Here is a tiny trained network, its code and every weight. The questions are about switching its units off for an input and a class, where a switched-off unit gives its printed mean instead of its output.

import numpy as np


def w(rows, s, z=0):
    codes = np.array(rows[::2]) - 128.0
    scale = np.full(codes.shape[1], s)
    scale[-1] = z or s
    return codes * scale


def f(y):
    return np.maximum(y, 0)


def log_softmax(a):
    a = a - a.max(-1, keepdims=True)
    return a - np.log(np.exp(a).sum(-1, keepdims=True))


def net(x, mask):
    res = np.array(x, float).reshape(1, 7) / 4 @ E
    y = f(res @ A[0][:, :-1].T + A[0][:, -1])
    res = res + np.where(mask, y, B[0][:, -1]) @ B[0][:, :-1]
    return log_softmax(res[-1] @ U[:, :-1].T + U[:, -1])


A, B = {}, {}
E = w([
[133,126,126,130,128],'x0',
[132,126,128,129,130],'x1',
[150,56,128,11,94],'x2',
[129,126,129,127,130],'x3',
[221,226,128,63,137],'x4',
[162,124,254,162,40],'x5',
[145,119,124,135,130],'x6',
],0.0098)
A[0] = w([
[110,134,103,115,163,49],'n0',
[126,110,113,99,92,84],'n1',
[114,161,106,153,147,54],'n2',
[80,118,119,140,107,167],'n3',
[151,125,249,148,80,24],'n4',
[137,38,125,5,110,2],'n5',
[145,152,131,126,140,128],'n6',
[111,206,117,231,150,14],'n7',
[56,12,118,184,130,184],'n8',
[180,157,132,88,156,186],'n9',
[105,124,16,98,202,85],'n10',
[116,126,113,114,154,49],'n11',
[99,54,141,126,149,162],'n12',
[189,208,118,85,130,161],'n13',
[128,158,154,109,164,97],'n14',
[136,150,130,182,172,32],'n15',
[187,207,124,92,129,138],'n16',
[117,140,117,121,110,119],'n17',
[138,128,103,139,81,57],'n18',
],0.019,0.0025)
B[0] = w([
[157,110,133,130,94,159],'n0',
[149,143,110,168,146,161],'n1',
[168,128,122,137,150,157],'n2',
[86,131,155,149,133,160],'n3',
[205,43,123,113,38,246],'n4',
[217,173,132,139,239,255],'n5',
[112,143,139,145,120,157],'n6',
[201,167,128,122,223,213],'n7',
[3,166,111,119,109,233],'n8',
[67,157,117,136,125,204],'n9',
[197,44,150,113,30,236],'n10',
[140,104,118,134,113,149],'n11',
[75,161,132,131,128,184],'n12',
[37,165,142,129,108,239],'n13',
[98,114,113,145,134,156],'n14',
[153,147,123,128,174,167],'n15',
[28,124,111,126,127,233],'n16',
[129,119,115,158,124,132],'n17',
[120,100,140,119,147,134],'n18',
],0.028,0.018)
U = w([
[91,176,115,141,150,248],'0',
[217,77,135,126,101,99],'1',
[224,187,115,148,254,54],'2',
],0.012,0.0015)

Each question gives the input, the list of numbers given to net, and the class t.
The units are the neurons (one row each of A and B). Each row of codes is followed by its name. A weight is (code - 128) times the scale printed after its matrix; where a second scale follows, it is the last column's (A, B and U).
mask holds one flag per neuron, in row order. A switched-off neuron (its flag False) gives its mean, the last column of its row in B, instead of its output. The means were averaged over made-up inputs and are rounded, as every weight is.
A unit's drop is (log p(t) with every unit on - log p(t) with that unit switched off) / (log p(t) with every unit on - log p(t) with every unit switched off).
unit that matters most: the unit with the biggest drop
top k neurons: the k neurons with the biggest drops, biggest first
drop when u is switched off: that unit's drop, to one decimal
input [-8,3,3,-2,5,-7,-3], class 1: unit that matters most -> n10
input [-8,0,-6,4,2,4,-8], class 2: top 2 neurons -> n7, n10
input [7,3,-6,-6,-4,4,8], class 2: top 2 neurons -> n7, n10
input [5,7,6,3,5,0,-3], class 2: top 2 neurons -> n5, n8
input [-6,-3,2,5,5,6,6], class 1: top 3 neurons -> n4, n8, n12
input [-6,-1,3,-4,0,3,3], class 1: top 3 neurons -> n7, n4, n15
input [1,-8,-8,-3,2,7,6], class 2: top 2 neurons -> n7, n10
input [-2,5,5,5,-2,-5,-8], class 1: top 2 neurons -> n10, n7
input [4,-6,5,-4,-4,-6,3], class 1: drop when n4 is switched off -> 0.0
input [-2,1,-2,3,3,-5,8], class 1: drop when n10 is switched off -> 1.5
input [4,-4,-5,-7,2,4,-2], class 2: drop when n10 is switched off -> 2.0
input [1,0,-8,6,-6,6,-2], class 2: top 2 neurons -> n7, n10
